Where the symbols take the units:
J615: gu>J831, ru>J69, le>J103, ku>J605, de>J953
J680: gu>J220, ru>J417, le>J619, ku>J592, de>J464
J804: gu>J125, ru>J953, le>J82, ku>J831, de>J239
J11: gu>J259, ru>J140, le>J615, ku>J239, de>J48
J627: gu>J953, ru>J33, le>J515, ku>J69, de>J114
J167: gu>J69, ru>J358, le>J31, ku>J986, de>J33
J48: gu>J749, ru>J785, le>J953, ku>J11, de>J326
J125: gu>J19, ru>J804, le>J778, ku>J960, de>J334
J464: gu>J901, ru>J851, le>J964, ku>J680, de>J762
J220: gu>J788, ru>J680, le>J358, ku>J401, de>J901
J605: gu>J282, ru>J980, le>J785, ku>J82, de>J615
J831: gu>J960, ru>J615, le>J326, ku>J282, de>J804
J851: gu>J464, ru>J49, le>J567, ku>J417, de>J400
J31: gu>J622, ru>J762, le>J592, ku>J901, de>J533
J103: gu>J326, ru>J622, le>J114, ku>J785, de>J122
J253: gu>J986, ru>J415, le>J464, ku>J533, de>J358
J604: gu>J857, ru>J282, le>J749, ku>J57, de>J960
J515: gu>J122, ru>J533, le>J220, ku>J622, de>J986
J516: gu>J533, ru>J883, le>J417, ku>J762, de>J415
J306: gu>J551, ru>J300, le>J334, ku>J429, de>J57
J901: gu>J35, ru>J464, le>J781, ku>J220, de>J31
J622: gu>J103, ru>J31, le>J401, ku>J35, de>J515
J883: gu>J516, ru>J513, le>J551, ku>J400, de>J951
J429: gu>J529, ru>J749, le>J125, ku>J440, de>J306
J749: gu>J429, ru>J48, le>J804, ku>J259, de>J300
J980: gu>J605, ru>J986, le>J35, ku>J122, de>J69
J619: gu>J358, ru>J144, le>J400, ku>J415, de>J964
J140: gu>J11, ru>J788, le>J69, ku>J123, de>J785
J358: gu>J167, ru>J619, le>J762, ku>J253, de>J781
J57: gu>J49, ru>J778, le>J259, ku>J306, de>J604
J986: gu>J980, ru>J253, le>J901, ku>J515, de>J167
J953: gu>J804, ru>J627, le>J122, ku>J615, de>J123
J951: gu>J415, ru>J19, le>J49, ku>J883, de>J144
J106: gu>J592, ru>J529, le>J951, ku>J964, de>J417
J33: gu>J627, ru>J781, le>J533, ku>J167, de>J401
J550: gu>J144, ru>J334, le>J604, ku>J19, de>J440
J778: gu>J57, ru>J82, le>J11, ku>J300, de>J282
J300: gu>J306, ru>J326, le>J239, ku>J749, de>J778
J35: gu>J785, ru>J901, le>J33, ku>J788, de>J622
J334: gu>J550, ru>J239, le>J282, ku>J125, de>J259
J417: gu>J680, ru>J551, le>J144, ku>J106, de>J851
J69: gu>J615, ru>J167, le>J622, ku>J980, de>J627
J19: gu>J951, ru>J125, le>J57, ku>J513, de>J550
J567: gu>J964, ru>J440, le>J513, ku>J144, de>J529
J400: gu>J762, ru>J857, le>J529, ku>J851, de>J883
J123: gu>J239, ru>J114, le>J980, ku>J953, de>J140
J326: gu>J300, ru>J103, le>J123, ku>J48, de>J82
J960: gu>J513, ru>J831, le>J300, ku>J604, de>J125
J282: gu>J604, ru>J605, le>J48, ku>J778, de>J831
J785: gu>J48, ru>J35, le>J627, ku>J140, de>J103
J144: gu>J619, ru>J550, le>J857, ku>J951, de>J567
J857: gu>J400, ru>J604, le>J429, ku>J49, de>J513
J762: gu>J31, ru>J400, le>J106, ku>J464, de>J516
J533: gu>J515, ru>J516, le>J680, ku>J31, de>J253
J781: gu>J33, ru>J964, le>J516, ku>J358, de>J592
J82: gu>J778, ru>J122, le>J140, ku>J326, de>J605
J788: gu>J140, ru>J220, le>J167, ku>J114, de>J35
J415: gu>J253, ru>J951, le>J851, ku>J516, de>J619
J401: gu>J114, ru>J592, le>J253, ku>J33, de>J220
J49: gu>J851, ru>J57, le>J440, ku>J551, de>J857
J440: gu>J567, ru>J259, le>J960, ku>J550, de>J429
J239: gu>J334, ru>J123, le>J605, ku>J804, de>J11
J114: gu>J123, ru>J401, le>J986, ku>J627, de>J788
J964: gu>J781, ru>J567, le>J883, ku>J619, de>J106
J122: gu>J82, ru>J515, le>J788, ku>J103, de>J980
J551: gu>J417, ru>J306, le>J550, ku>J529, de>J49
J513: gu>J883, ru>J960, le>J306, ku>J857, de>J19
J259: gu>J440, ru>J11, le>J831, ku>J334, de>J749
J529: gu>J106, ru>J429, le>J19, ku>J567, de>J551
J592: gu>J401, ru>J106, le>J415, ku>J781, de>J680

In the rows, 173 means zero.

The rows follow the links: the fewer symbols apart two units are, the more alike their rows tend to be.

Each row is also shifted at random along 4 hidden directions that mean nothing.

Each row, then its unit:
[ 142,  185,  148,  159,  172,  187,  170,  193,  164,  178,  162,  177,  158,  184,  166,  198,  193,  162,  192,  168,  154,  201,  156,  167,  168,  184,  195,  187,  179] | J851
[ 160,  161,  148,  218,  190,  165,  175,  134,  176,  118,  181,  167,  197,  160,  183,  200,  238,  149,  199,  209,  188,  209,  183,  292,  191,  169,  140,  160,  138] | J953
[ 192,  180,  181,  156,  163,  192,  163,  193,  157,  198,  155,  169,  158,  175,  165,  140,  147,  180,  138,  151,  160,  176,  153,   72,  161,  175,  187,  194,  204] | J551
[ 196,  177,  194,  171,  184,  167,  181,  195,  164,  170,  160,  163,  150,  178,  181,  156,  187,  180,  153,  156,  154,  215,  174,  126,  156,  173,  158,  168,  191] | J464
[ 115,  163,  192,  162,  178,  164,  175,  195,  181,  191,  179,  167,  150,  169,  178,  179,  133,  187,  157,  160,  160,  159,  175,  112,  160,  175,  174,  168,  186] | J680
[ 155,  183,  182,  183,  156,  149,  189,  194,  173,  167,  194,  175,  177,  149,  176,  191,  171,  187,  203,  150,  175,  160,  193,  206,  174,  182,  190,  152,  151] | J515
[ 176,  169,  168,  170,  180,  168,  177,  143,  172,  181,  172,  189,  191,  179,  187,  193,  141,  166,  173,  194,  183,  164,  184,  110,  199,  169,  163,  159,  205] | J615
[ 182,  162,  166,  176,  177,  189,  156,  174,  188,  179,  185,  169,  162,  163,  160,  151,  148,  170,  157,  180,  170,  153,  158,  171,  155,  178,  184,  191,  165] | J567
[ 166,  164,  157,  177,  184,  156,  180,  138,  186,  173,  169,  177,  184,  179,  188,  173,  155,  159,  158,  205,  184,  142,  193,  163,  182,  162,  162,  155,  177] | J785
[ 253,  174,  167,  174,  151,  186,  162,  161,  170,  180,  179,  171,  186,  156,  157,  116,  153,  175,  148,  168,  190,  129,  168,  178,  166,  171,  191,  188,  159] | J300
[  85,  164,  163,  171,  160,  181,  155,  160,  179,  190,  173,  171,  182,  158,  163,  187,  120,  175,  161,  184,  192,  118,  159,  136,  181,  171,  196,  189,  167] | J749
[ 226,  172,  159,  169,  183,  155,  189,  148,  162,  172,  153,  171,  178,  192,  190,  141,  195,  156,  138,  192,  175,  196,  189,  139,  177,  166,  158,  152,  195] | J103
[ 101,  147,  164,  164,  208,  190,  151,  146,  203,  186,  171,  182,  160,  194,  181,  201,  116,  159,  148,  218,  163,  151,  157,  100,  172,  166,  149,  189,  202] | J951
[ 119,  166,  145,  192,  165,  187,  158,  159,  173,  154,  184,  167,  186,  152,  159,  189,  182,  161,  188,  188,  186,  169,  159,  226,  178,  178,  187,  190,  142] | J334
[ 270,  162,  155,  170,  192,  196,  160,  156,  198,  178,  190,  186,  164,  181,  168,  135,  145,  156,  155,  200,  164,  151,  165,  168,  158,  173,  169,  191,  181] | J883
[ 167,  174,  186,  185,  162,  150,  187,  190,  172,  161,  195,  172,  176,  151,  178,  181,  179,  189,  198,  155,  177,  171,  191,  224,  170,  178,  177,  151,  149] | J622
[ 211,  192,  177,  167,  154,  153,  195,  195,  157,  181,  173,  181,  173,  162,  179,  171,  172,  181,  187,  147,  166,  176,  193,  142,  175,  178,  193,  153,  188] | J986
[ 181,  179,  155,  168,  198,  155,  193,  163,  163,  167,  135,  176,  161,  201,  196,  182,  213,  151,  162,  189,  154,  226,  185,  117,  179,  166,  159,  151,  212] | J220
[ 183,  172,  192,  169,  159,  148,  188,  186,  171,  180,  190,  171,  175,  166,  180,  161,  161,  189,  173,  152,  178,  168,  192,  178,  168,  177,  177,  153,  165] | J788
[ 238,  156,  184,  190,  183,  174,  167,  132,  202,  161,  208,  195,  202,  165,  178,  172,  135,  172,  186,  203,  196,  128,  186,  219,  191,  166,  141,  167,  163] | J82
[ 165,  161,  205,  164,  166,  177,  165,  155,  192,  189,  196,  183,  197,  177,  174,  185,  117,  193,  176,  177,  195,  114,  177,  175,  191,  166,  155,  172,  173] | J11
[ 127,  169,  153,  163,  166,  189,  158,  162,  171,  188,  178,  182,  182,  169,  167,  193,  132,  165,  175,  184,  183,  152,  156,  127,  187,  179,  195,  192,  182] | J125
[ 153,  169,  182,  165,  163,  160,  179,  198,  180,  186,  193,  166,  151,  158,  172,  160,  142,  189,  163,  152,  165,  152,  181,  168,  148,  183,  191,  166,  160] | J592

The symbols that take the first to the second take the third to the fourth, perhaps in another order. What is the fourth?
Answers are names.
[ 173,  158,  187,  170,  190,  184,  158,  137,  186,  179,  159,  169,  188,  183,  176,  154,  141,  172,  133,  199,  188,  132,  164,  132,  183,  154,  143,  185,  183]
to [ 145,  170,  175,  179,  186,  191,  165,  180,  158,  160,  150,  154,  156,  179,  166,  167,  212,  169,  152,  168,  159,  223,  150,  154,  164,  174,  159,  193,  183]
as [ 174,  163,  170,  166,  178,  152,  180,  150,  182,  181,  173,  172,  180,  184,  186,  156,  149,  164,  148,  194,  181,  144,  192,  151,  172,  164,  165,  153,  176]
to J300

[ 187,  150,  171,  176,  200,  194,  153,  156,  193,  170,  175,  172,  160,  180,  171,  154,  151,  162,  142,  201,  166,  168,  158,  144,  162,  168,  149,  190,  182]
to [  73,  186,  141,  167,  140,  186,  171,  191,  133,  177,  157,  160,  175,  165,  161,  200,  195,  166,  188,  150,  175,  216,  148,  145,  182,  194,  221,  190,  170]
as [ 141,  183,  191,  159,  159,  150,  195,  197,  152,  184,  175,  168,  171,  174,  181,  184,  170,  189,  176,  142,  168,  199,  187,  132,  178,  182,  181,  154,  185]
to J680

[ 112,  150,  195,  197,  200,  152,  174,  151,  208,  153,  195,  176,  180,  165,  192,  216,  151,  181,  188,  204,  181,  142,  196,  227,  182,  164,  127,  150,  155]
to [ 246,  162,  165,  178,  219,  161,  181,  132,  202,  164,  164,  190,  172,  195,  198,  163,  171,  151,  153,  226,  167,  159,  195,  156,  176,  152,  131,  151,  200]
as [ 173,  167,  178,  182,  211,  157,  184,  146,  182,  160,  154,  182,  173,  190,  200,  200,  185,  161,  170,  204,  166,  199,  189,  126,  188,  159,  129,  149,  210]
to J533

[ 132,  164,  162,  159,  182,  156,  179,  177,  182,  190,  177,  170,  151,  183,  182,  172,  144,  169,  155,  183,  161,  164,  185,  138,  160,  174,  182,  161,  180]
to [ 221,  198,  137,  162,  143,  153,  198,  209,  145,  180,  170,  166,  158,  165,  166,  138,  212,  165,  182,  136,  161,  202,  188,  197,  151,  191,  231,  158,  158]
as [ 191,  168,  172,  180,  182,  169,  175,  146,  171,  165,  179,  188,  194,  175,  183,  190,  163,  165,  183,  192,  184,  181,  179,  157,  201,  171,  154,  165,  190]
to J326

[ 147,  167,  201,  171,  161,  175,  162,  164,  182,  179,  186,  169,  194,  171,  166,  174,  146,  193,  173,  169,  197,  122,  172,  211,  184,  165,  161,  177,  151]
to [ 180,  165,  161,  148,  192,  158,  181,  162,  188,  202,  168,  181,  155,  196,  189,  160,  122,  164,  138,  193,  160,  149,  188,   85,  164,  172,  172,  157,  206]
as [ 191,  177,  194,  153,  157,  179,  171,  171,  152,  193,  154,  167,  184,  187,  171,  148,  164,  187,  144,  156,  185,  168,  166,  118,  183,  166,  167,  180,  190]
to J31

[ 153,  163,  176,  173,  178,  191,  158,  174,  185,  181,  176,  168,  161,  169,  163,  162,  139,  175,  151,  178,  168,  148,  156,  139,  161,  171,  174,  191,  176]
to [ 161,  160,  158,  179,  174,  187,  157,  171,  192,  171,  195,  169,  163,  160,  161,  164,  152,  170,  169,  185,  170,  148,  159,  205,  155,  180,  185,  193,  152]
as [ 165,  173,  180,  171,  151,  147,  191,  187,  163,  175,  189,  160,  174,  168,  176,  156,  180,  184,  175,  150,  181,  171,  194,  218,  166,  179,  186,  153,  145]
to J980

[ 296,  171,  179,  182,  177,  195,  161,  175,  181,  164,  180,  171,  165,  159,  159,  104,  176,  174,  145,  170,  170,  163,  162,  193,  150,  169,  167,  193,  162]
to [  96,  158,  195,  184,  167,  175,  154,  157,  193,  165,  188,  161,  193,  163,  164,  190,  154,  190,  183,  180,  199,  109,  168,  257,  180,  162,  158,  180,  127]
as [ 140,  161,  196,  159,  168,  180,  156,  154,  189,  195,  172,  174,  187,  175,  171,  166,  112,  189,  148,  182,  195,   97,  166,  135,  183,  158,  163,  184,  173]
to J114

[ 206,  166,  193,  181,  200,  157,  187,  157,  184,  169,  171,  183,  176,  183,  195,  180,  161,  174,  167,  189,  170,  176,  194,  135,  183,  165,  135,  149,  199]
to [ 205,  193,  191,  170,  161,  176,  173,  209,  177,  178,  172,  181,  158,  153,  163,  170,  170,  190,  192,  142,  158,  151,  172,  179,  158,  174,  188,  177,  168]
as [ 264,  194,  183,  175,  164,  183,  172,  205,  179,  174,  177,  186,  161,  155,  158,  153,  180,  185,  197,  148,  163,  146,  172,  201,  156,  173,  190,  179,  163]
to J440

[ 234,  175,  176,  176,  170,  172,  181,  157,  158,  168,  179,  185,  194,  179,  179,  172,  179,  169,  181,  175,  183,  200,  179,  163,  195,  177,  161,  166,  192]
to [ 231,  166,  168,  168,  191,  156,  184,  140,  174,  171,  160,  170,  179,  200,  194,  136,  181,  157,  132,  199,  177,  182,  190,  138,  175,  160,  145,  152,  197]
as [ 150,  177,  157,  162,  155,  155,  179,  161,  177,  194,  179,  186,  185,  161,  178,  177,  121,  171,  169,  180,  190,  113,  190,  132,  183,  172,  206,  160,  174]
to J788

[ 178,  158,  194,  186,  192,  194,  149,  159,  202,  167,  178,  171,  169,  167,  166,  162,  148,  179,  155,  190,  174,  135,  157,  185,  164,  161,  144,  193,  162]
to [ 201,  183,  151,  156,  150,  190,  168,  173,  149,  195,  165,  178,  178,  168,  163,  152,  147,  166,  156,  160,  176,  173,  155,   88,  180,  184,  209,  191,  198]
as [ 173,  185,  194,  170,  187,  174,  180,  200,  166,  172,  149,  170,  153,  176,  178,  181,  196,  182,  170,  153,  151,  207,  168,  127,  165,  170,  156,  171,  199]
to J529

[ 228,  171,  190,  184,  170,  152,  190,  178,  177,  157,  195,  170,  178,  162,  177,  155,  188,  184,  182,  163,  176,  184,  196,  225,  167,  176,  159,  151,  157]
to [ 131,  163,  146,  198,  188,  153,  176,  161,  201,  140,  191,  163,  164,  162,  177,  191,  208,  157,  196,  202,  171,  164,  188,  303,  157,  169,  171,  154,  118]
as [ 209,  164,  172,  179,  168,  158,  180,  192,  188,  170,  204,  165,  156,  155,  168,  137,  163,  181,  166,  161,  170,  157,  186,  226,  145,  181,  189,  165,  140]
to J106

[ 186,  181,  177,  184,  168,  153,  188,  185,  172,  162,  181,  176,  176,  157,  180,  183,  183,  178,  200,  162,  171,  172,  193,  199,  174,  175,  178,  153,  163]
to [ 228,  186,  187,  170,  148,  152,  192,  202,  162,  177,  194,  177,  174,  156,  172,  153,  163,  192,  188,  139,  175,  167,  195,  176,  168,  184,  195,  155,  167]
as [ 169,  162,  186,  174,  196,  198,  153,  146,  191,  171,  172,  185,  183,  191,  172,  199,  160,  171,  180,  200,  176,  162,  153,  176,  189,  162,  136,  192,  187]
to J550

[ 124,  162,  181,  174,  189,  183,  160,  144,  168,  172,  144,  159,  182,  194,  180,  173,  173,  170,  136,  197,  181,  176,  158,  123,  186,  157,  140,  184,  192]
to [ 196,  166,  200,  168,  170,  179,  165,  156,  177,  183,  175,  172,  193,  185,  172,  157,  154,  190,  159,  175,  190,  137,  170,  180,  182,  161,  150,  177,  171]
as [ 236,  198,  154,  170,  137,  153,  190,  200,  179,  188,  194,  191,  171,  139,  165,  150,  150,  179,  201,  150,  176,  111,  199,  209,  160,  182,  232,  155,  147]
to J31

[ 200,  163,  201,  178,  179,  179,  167,  151,  173,  159,  176,  168,  196,  187,  174,  167,  189,  180,  170,  179,  188,  177,  172,  219,  188,  163,  130,  174,  165]
to [  98,  175,  195,  159,  152,  170,  171,  182,  160,  189,  181,  173,  192,  178,  170,  208,  151,  193,  193,  150,  191,  161,  172,  168,  194,  177,  177,  173,  168]
as [ 100,  169,  176,  160,  179,  195,  154,  164,  170,  186,  163,  181,  180,  193,  172,  223,  157,  173,  186,  185,  171,  182,  151,  129,  197,  172,  160,  190,  199]
to J57

[ 229,  175,  179,  184,  164,  182,  171,  161,  152,  152,  155,  153,  187,  177,  165,  130,  234,  172,  155,  165,  186,  203,  164,  222,  174,  168,  158,  182,  157]
to [ 222,  178,  190,  162,  159,  175,  177,  173,  157,  184,  178,  180,  194,  180,  172,  163,  160,  186,  177,  158,  187,  180,  177,  150,  191,  176,  169,  171,  190]
as [ 226,  192,  181,  160,  145,  196,  163,  199,  164,  190,  179,  183,  181,  164,  150,  157,  163,  187,  193,  140,  176,  148,  157,  189,  172,  178,  200,  197,  164]
to J960

